Each row has a class, written after it.
1,74,-111,267,-38,-8,-72,-187,-283,98,-126,-185,-9,167,262,503,154,-51,178,67,2,97,-117,255,-191,-47,-53,-60,-53,137,-47,41,58 => tarin
66,169,-242,-19,201,-92,-18,183,21,19,-196,-121,49,412,84,-90,-264,82,25,280,-13,-122,-24,337,54,137,-83,108,68,-71,-156,-456,152 => lali
67,59,-290,132,320,152,0,120,164,184,163,-106,-176,270,-149,-198,-425,10,16,330,-75,-389,322,147,-127,86,-144,-209,200,33,-41,-84,84 => Guvav
-30,-49,37,50,-126,-163,27,-315,-351,-64,-57,-84,69,-14,233,418,129,12,4,-261,17,-15,-63,64,74,-100,210,86,-118,-175,96,-46,-17 => Guvav
80,80,120,101,-71,-18,347,70,119,-9,-326,35,-109,-204,-29,133,344,-217,-21,-1,13,235,-236,-15,80,-71,-137,375,-394,300,15,-78,-103 => foraf
21,-64,-162,142,-130,-264,81,-336,-254,-111,24,116,-272,-68,204,191,271,-300,-50,-39,57,-157,54,30,-17,-3,155,-327,-76,-313,190,258,-60 => Guvav
38,63,-9,303,71,375,388,-278,-126,135,181,-73,-194,-134,130,-17,-115,-79,-104,119,115,-222,226,250,-9,-212,84,-142,-269,-392,180,-24,-223 => Sisul
40,215,81,188,99,260,5,36,12,-54,-127,44,22,-332,-1,-59,-50,-145,160,145,-48,-79,77,-146,54,-85,-129,-36,-210,96,96,9,-325 => tarin
32,6,-224,41,53,37,458,-86,-158,108,23,-231,-130,295,-27,-41,-197,293,-40,40,-45,-152,69,241,2,-116,113,117,122,-55,102,-152,-112 => Gulom
-59,-74,99,134,-3,168,-366,-154,-105,11,-38,86,104,-175,373,337,211,-321,11,-27,125,-85,-21,136,-13,-17,-57,-291,-147,-288,43,48,130 => Gulom
-48,180,40,-85,30,-69,321,17,122,22,-65,-48,-17,-106,-414,-221,-89,76,-50,34,-34,301,96,-191,85,-197,-209,249,-178,106,141,-212,-176 => bup
37,70,81,108,33,35,108,-41,-90,-60,-22,-22,18,-98,-129,-39,22,-113,-22,-62,75,-106,3,55,42,-12,38,-57,-67,-149,-9,-115,-217 => tarin
155,-277,-207,135,78,73,-138,5,-65,44,39,99,-26,77,38,370,-130,-97,-21,-33,-38,-457,97,104,155,-67,106,439,13,-3,149,346,123 => Sisul
132,-11,-150,-69,258,29,315,-206,-166,137,160,0,-250,320,307,78,-200,135,-64,314,-19,-57,262,-89,205,24,-162,36,2,-5,59,-324,199 => Guvav
-272,-2,-283,176,119,-93,-143,-225,455,230,398,119,4,-275,-613,140,-45,-658,99,-114,27,57,96,-279,-181,-18,-106,-416,-321,-79,185,284,-128 => kodit
-72,67,-62,109,-17,-84,-162,248,228,296,51,134,-95,261,423,-164,-23,-182,-123,206,82,73,-130,78,-141,330,-348,-262,34,-312,-263,-77,501 => Gaz
192,0,-94,93,-13,254,-47,-52,-84,-6,173,39,-89,223,260,108,-574,179,7,140,-129,-338,382,149,-5,-213,173,126,-132,-75,89,282,-36 => tarin
-86,-3,351,-139,-280,-49,337,227,-125,-246,-230,128,-36,-256,205,-104,240,1,69,-166,-36,171,109,-256,166,-204,-125,-406,-102,192,-23,-138,-90 => kodit
115,155,47,19,87,142,-243,-285,-376,55,112,-210,-7,239,899,249,33,116,100,-83,119,5,45,68,-7,208,6,-201,171,-263,-102,-69,479 => kodit
-52,127,-151,123,45,-221,550,302,263,219,230,-39,-243,391,-418,-445,-441,-182,-47,296,34,20,112,-169,41,-4,-450,-286,73,13,-248,-362,-15 => kodit
-71,-188,-41,90,87,71,-245,-20,138,49,135,7,54,-16,51,122,-60,-98,-93,-295,-56,-346,103,-112,59,113,-35,-393,185,-375,221,-3,197 => Gaz
-150,-181,-247,79,-140,-178,595,223,47,104,89,32,-101,-190,-200,2,-19,-200,18,-1,-102,0,-1,-53,87,-185,-405,-311,-113,128,0,-17,-203 => Gaz
62,-5,-84,46,-175,-215,-99,-132,-117,-168,40,-110,44,-50,-104,170,68,-301,25,-23,125,-128,-149,179,3,-97,347,106,-80,-152,-7,327,-115 => teba
-354,-35,-89,-276,17,-460,-477,-155,375,170,265,267,-25,310,-352,-208,7,39,-231,-58,189,89,-87,-298,15,115,94,-216,181,-229,103,-170,45 => Sisul
-52,-18,-2,234,-147,-48,29,120,176,257,200,178,-175,42,82,326,-178,-361,181,5,-4,18,42,-337,44,-143,-351,-290,-250,220,-167,23,94 => tarin
105,-156,234,273,-4,255,-137,-52,-45,-20,-137,151,136,-49,333,339,-135,114,-185,-166,9,11,99,119,88,-296,-141,275,-61,-40,58,61,256 => teba
-225,164,-120,214,-7,-191,189,-40,162,49,-38,-60,242,-51,-474,-203,-119,-233,-65,41,-72,374,-255,-16,-198,-104,-326,-197,-201,-17,-94,-23,-432 => Sisul
-187,-41,-7,41,-16,-218,2,-355,248,139,237,-56,-113,126,-24,-5,11,-114,-296,-62,161,135,-152,-99,-6,50,-4,22,-65,-340,155,-4,115 => teba
-59,135,-232,-142,-19,-69,359,-86,-213,147,140,-278,-271,216,416,-194,16,1,-1,375,34,57,-38,138,-41,187,53,-40,161,-270,-169,-174,108 => kodit
134,234,-353,198,-8,143,419,-401,-307,189,120,-100,-216,284,230,-10,-180,274,85,235,-1,-41,86,413,-285,-39,125,-120,-244,159,-27,84,-308 => kodit
38,55,-479,12,75,-23,647,164,131,118,203,-110,-139,209,-339,-240,-302,8,138,221,-24,-68,-32,155,98,-47,-162,-197,-127,282,-116,-157,-282 => Sisul
210,2,-164,403,352,385,497,-164,-219,157,77,-249,-290,610,-192,76,-597,-9,59,341,-53,-428,517,218,96,-212,-62,96,42,-185,224,-263,-81 => bup
41,9,-204,6,-103,42,311,-286,-439,-34,78,-195,-175,-202,661,200,69,-181,82,15,-19,-240,101,201,-17,-201,72,-366,-108,-164,12,185,-241 => lali
-87,64,-6,-3,-150,-335,-29,168,382,2,-68,461,19,-316,-113,70,83,-178,15,-125,-171,260,-184,-420,-4,8,-267,-198,-432,436,-100,54,-180 => foraf
127,17,126,84,325,166,-309,-172,-388,87,96,91,12,205,747,295,-351,102,78,254,-65,-387,359,-46,44,48,-90,-125,53,40,-191,-130,141 => bup
-137,14,-134,17,-90,-60,39,-54,-72,34,-105,141,0,-35,278,65,-76,36,-77,33,11,-165,182,229,59,-290,-125,-339,-221,-190,192,-151,-47 => Gaz
215,176,-220,184,142,26,526,-14,-105,-131,-336,-250,-6,-38,-128,-38,127,-91,-7,108,-57,-5,-109,395,7,3,-14,168,-187,52,58,-151,-134 => Guvav
56,-1,76,131,-82,197,-165,-225,-37,-2,14,-15,9,300,324,45,-144,63,-46,132,-3,234,-55,237,-237,139,180,286,-173,-158,-97,318,205 => bup
97,16,308,48,-31,-19,-95,185,-33,22,-98,205,-108,14,421,118,94,-52,-112,29,123,6,100,-112,217,35,-346,-146,-65,-97,-110,-359,377 => Guvav
-107,63,-88,133,129,247,-126,-18,303,124,-18,-62,95,-99,-255,-183,-96,-175,-64,12,93,185,-71,148,-92,-44,-328,-67,-2,-164,-71,-232,55 => Gulom
19,31,246,77,-62,-33,423,335,-51,-86,-175,50,-152,-108,-206,-292,-49,-155,-41,7,25,-177,142,-194,268,-234,-196,-122,88,-74,-27,-354,-368 => Gaz
3,2,-216,59,-39,-39,359,-59,164,76,-56,-59,-52,-160,-500,79,-50,-154,-1,-121,-34,-96,-25,-105,222,-298,-76,180,-217,77,246,-198,-201 => bup
99,148,-261,167,22,1,-44,-122,69,163,181,-123,19,17,-81,184,-296,-10,3,-116,-152,-194,29,-16,-106,-39,-118,-118,-121,70,71,92,-259 => kodit
-69,152,-110,25,152,89,163,299,199,183,68,3,-33,14,9,-160,-93,-39,152,115,31,18,19,-53,73,157,-362,-329,-67,125,-65,-245,74 => teba
-10,172,-335,205,48,-86,128,-317,-438,39,-153,-418,25,153,450,337,65,-587,95,177,-37,-314,14,524,-221,-28,228,-230,-175,-519,-5,131,16 => kodit
-67,-77,169,264,-154,175,430,113,-121,30,37,-23,-68,-51,454,-191,-162,-167,-174,321,78,262,-34,322,-79,-82,-411,37,-185,-276,-349,52,100 => bup
29,194,106,-13,8,-338,-239,65,-116,4,-91,90,3,155,-9,-27,56,-52,134,54,10,-212,-98,-264,-24,325,-8,-137,-29,88,-106,-73,-96 => Gulom
121,94,200,40,-221,-32,83,26,-137,-34,-8,63,-126,-31,434,122,153,-22,81,198,48,183,-142,-99,4,93,40,182,-252,104,-136,186,174 => foraf
-146,-91,-142,-70,109,27,477,106,318,21,-5,257,-84,-298,-508,-282,34,90,-67,14,-80,45,186,-183,110,-206,-174,-364,-96,306,178,-291,-159 => Guvav
-149,22,10,-126,275,-193,-601,58,172,99,280,114,122,-7,-30,57,-48,-71,53,46,86,-49,179,-192,-93,305,-52,-295,184,-83,-90,2,479 => teba
-330,31,-140,-116,-16,-274,204,88,419,392,164,-141,-90,160,-255,-391,-65,160,-253,-111,111,407,-268,-262,-18,41,-495,270,270,-62,11,-232,160 => lali
7,141,341,-173,27,-28,-58,253,-312,-290,-112,49,220,-333,581,1,-5,469,193,-72,-68,159,89,-119,133,7,-19,14,63,277,-195,-70,15 => Gulom
-1,-83,-72,-10,82,156,-91,-151,106,-24,-236,109,28,-187,-214,-66,90,-5,-169,-297,65,-338,118,128,145,-148,9,97,-56,-175,325,-172,8 => bup
-99,185,46,-73,-24,-313,-68,74,144,44,146,135,-84,103,-43,-126,-133,-106,184,112,-31,263,-42,-482,-54,73,-29,-111,-23,245,-199,104,-112 => Gulom
-14,82,-75,95,80,-56,373,-50,-105,106,100,75,-164,393,352,-371,-149,-66,-209,264,256,-19,74,295,30,56,-205,-262,14,-381,-185,-255,171 => kodit
-96,-43,-16,194,-185,-148,81,217,461,125,-45,123,-101,-221,-358,42,81,-512,-120,-157,92,16,-221,-167,127,-182,-233,155,-215,-42,39,60,-72 => tarin
37,141,132,169,87,-127,-285,-28,95,137,22,281,-137,451,263,-95,-280,-45,-60,178,59,-69,79,-266,32,214,-192,2,-64,-152,-51,-62,207 => bup
-11,-114,-104,255,30,201,155,70,-159,15,-261,-247,60,-87,-98,298,14,-542,136,128,-91,-227,-7,319,-48,-206,-13,225,-150,-33,-88,118,-153 => Sisul
122,62,-14,180,101,211,377,-65,-309,-31,-99,-145,-67,-289,146,258,267,-118,145,78,-6,-53,144,126,37,-164,-57,-176,-170,85,136,20,-66 => Sisul
35,-140,106,-64,-99,-145,-79,-33,-107,33,1,118,-271,84,404,239,153,100,-59,93,24,42,38,-141,40,25,-33,291,91,201,-67,150,261 => tarin
52,303,44,-127,39,-74,-408,-51,27,-140,120,-95,71,-12,112,-35,-120,7,186,57,103,27,135,-120,30,39,113,-112,-117,-61,43,101,181 => Sisul
-55,146,-180,180,7,-116,-54,-285,297,135,307,66,33,-10,-268,-3,-173,-285,-51,-74,98,109,-79,-65,-167,-99,4,-392,-276,-124,29,103,-210 => lali
-54,24,-100,5,176,242,-20,15,30,76,-68,199,52,-337,330,-67,-87,42,2,96,-55,22,163,6,63,-146,-419,-101,-114,156,-12,-78,4 => bup
65,-34,-86,26,48,510,339,55,49,83,-69,-162,37,-118,-141,-348,-62,345,-112,-80,-11,-202,18,180,72,-97,-130,76,77,-5,216,-91,-119 => Sisul
109,3,113,287,22,137,-168,173,-93,-117,-214,-325,255,-58,-146,334,71,-45,46,-62,17,-203,-145,308,32,-29,-48,310,-51,11,165,139,-64 => Sisul
-73,133,-364,268,127,119,532,-230,34,55,131,-339,-88,-30,-278,-103,86,-385,32,154,63,29,-89,346,-162,-88,178,-356,-148,-320,175,130,-339 => Sisul
60,142,81,102,-104,51,426,137,-310,-82,-278,-220,42,30,274,-170,231,-104,-42,81,132,204,-215,444,-4,30,37,223,-36,-355,-139,-45,29 => bup
100,-102,144,9,-39,-214,-229,473,68,-81,-265,242,-11,81,-213,158,74,-254,135,143,-25,-14,-24,-224,166,134,-142,307,95,197,-233,-154,309 => lali
-52,39,299,6,24,2,-30,31,-202,-87,-236,42,103,-49,800,37,196,-149,-180,201,189,72,-2,270,115,-89,-44,-44,-89,-415,-122,-212,374 => Gaz
49,92,-118,135,-40,158,-557,-111,-74,116,-175,-34,215,226,93,283,120,-405,164,166,62,-108,-193,282,-236,174,247,94,-132,-162,-96,224,210 => kodit
